Below is a small trained network, with its code and all its weights. Each question gives an input and a class and asks what happens when units are switched off, that is, made to give their printed mean instead of their output.

import numpy as np


def w(rows, s, z=0):
    codes = np.array(rows[::2]) - 128.0
    scale = np.full(codes.shape[1], s)
    scale[-1] = z or s
    return codes * scale


def f(y):
    return np.maximum(y, 0)


def log_softmax(a):
    a = a - a.max(-1, keepdims=True)
    return a - np.log(np.exp(a).sum(-1, keepdims=True))


def net(x, mask):
    res = np.array(x, float).reshape(1, 6) / 4 @ E
    y = f(res @ A[0][:, :-1].T + A[0][:, -1])
    res = res + np.where(mask, y, B[0][:, -1]) @ B[0][:, :-1]
    return log_softmax(res[-1] @ U[:, :-1].T + U[:, -1])


A, B = {}, {}
E = w([
[140,90,131,77,168,102,115,131,98,111,136,128],'x0',
[53,144,209,90,94,166,141,173,76,25,101,124],'x1',
[145,200,96,193,159,80,133,94,53,175,81,122],'x2',
[156,153,121,78,127,8,215,178,133,135,166,165],'x3',
[68,111,142,119,188,131,128,135,127,145,162,111],'x4',
[140,105,142,150,71,122,195,93,154,137,94,67],'x5',
],0.011)
A[0] = w([
[184,42,47,141,137,140,78,91,235,188,179,131,163],'N0',
[156,150,77,161,138,29,154,129,98,201,166,120,121],'N1',
[133,101,74,179,157,152,84,114,129,87,94,100,255],'N2',
[156,184,156,93,143,90,186,207,191,89,166,133,200],'N3',
[94,66,129,70,67,63,130,152,150,86,88,147,32],'N4',
[121,127,119,159,139,162,159,97,102,169,148,167,53],'N5',
[140,153,167,88,140,107,170,162,153,131,142,130,165],'N6',
[120,93,224,98,75,206,60,185,138,93,131,65,157],'N7',
[101,141,94,145,120,69,112,141,113,154,152,101,114],'N8',
[132,227,186,147,146,116,106,71,1,174,85,80,81],'N9',
],0.0092,0.0038)
B[0] = w([
[87,157,191,61,58,90,129,122,69,155,131,67,240],'N0',
[172,64,32,148,195,163,167,187,143,70,73,170,229],'N1',
[79,159,201,86,132,121,120,142,118,141,174,132,205],'N2',
[146,169,126,87,103,96,67,137,121,190,152,61,222],'N3',
[114,121,153,85,105,101,111,102,109,128,172,153,180],'N4',
[133,121,59,119,159,133,111,142,135,138,89,107,149],'N5',
[112,121,163,96,140,113,98,136,94,165,114,114,184],'N6',
[95,84,110,178,169,134,135,128,99,40,156,213,254],'N7',
[195,143,134,118,164,123,150,204,179,69,123,130,162],'N8',
[142,250,167,138,140,93,118,131,43,198,98,89,227],'N9',
],0.011,0.013)
U = w([
[130,216,222,111,70,159,133,133,48,107,162,85,253],'0',
[155,190,155,97,98,93,59,163,93,132,41,2,77],'1',
[176,63,56,199,154,196,200,176,128,29,50,252,53],'2',
],0.0061,0.0016)

Each question gives the input, the list of numbers given to net, and the class t.
The units are the neurons (one row each of A and B). Each row of codes is followed by its name. A weight is (code - 128) times the scale printed after its matrix; where a second scale follows, it is the last column's (A, B and U).
mask holds one flag per neuron, in row order. A switched-off neuron (its flag False) gives its mean, the last column of its row in B, instead of its output. The means were averaged over made-up inputs and are rounded, as every weight is.
A unit's drop is (log p(t) with every unit on - log p(t) with that unit switched off) / (log p(t) with every unit on - log p(t) with every unit switched off).
The circuit of an input: a set's keep is (log p(t) with only the set's units on - log p(t) with every unit switched off) / (log p(t) with every unit on - log p(t) with every unit switched off). Starting from all 10 units, units are removed one at a time, each time the one whose removal leaves the highest keep (on an exact tie, the one counted first), for as long as the keep stays at least 0.8.
units of the circuit, in order: the units of the circuit, biggest drop first
top k neurons: the k neurons with the biggest drops, biggest first
drop when u is switched off: that unit's drop, to one decimal
input [6,-4,7,7,7,-4], class 2: units of the circuit, in order -> N1
input [-5,-3,-7,6,3,1], class 1: top 3 neurons -> N3, N7, N2
input [4,2,-8,-2,6,0], class 2: top 2 neurons -> N7, N9
input [-6,4,7,2,5,-6], class 1: units of the circuit, in order -> N7, N2
input [-4,-6,3,2,-6,-2], class 2: top 2 neurons -> N1, N3
input [-4,-4,1,7,2,6], class 2: top 2 neurons -> N1, N9
input [-5,7,-1,-6,0,7], class 2: top 2 neurons -> N7, N0
input [-3,0,4,8,3,-1], class 2: top 2 neurons -> N1, N0
input [-8,5,-8,-8,7,-6], class 2: drop when N7 is switched off -> 0.3
input [-3,5,6,8,8,-1], class 1: drop when N3 is switched off -> 0.0
input [-7,-2,4,4,-8,0], class 2: drop when N1 is switched off -> 0.8
input [-4,8,-4,-8,0,-1], class 2: drop when N7 is switched off -> 0.4
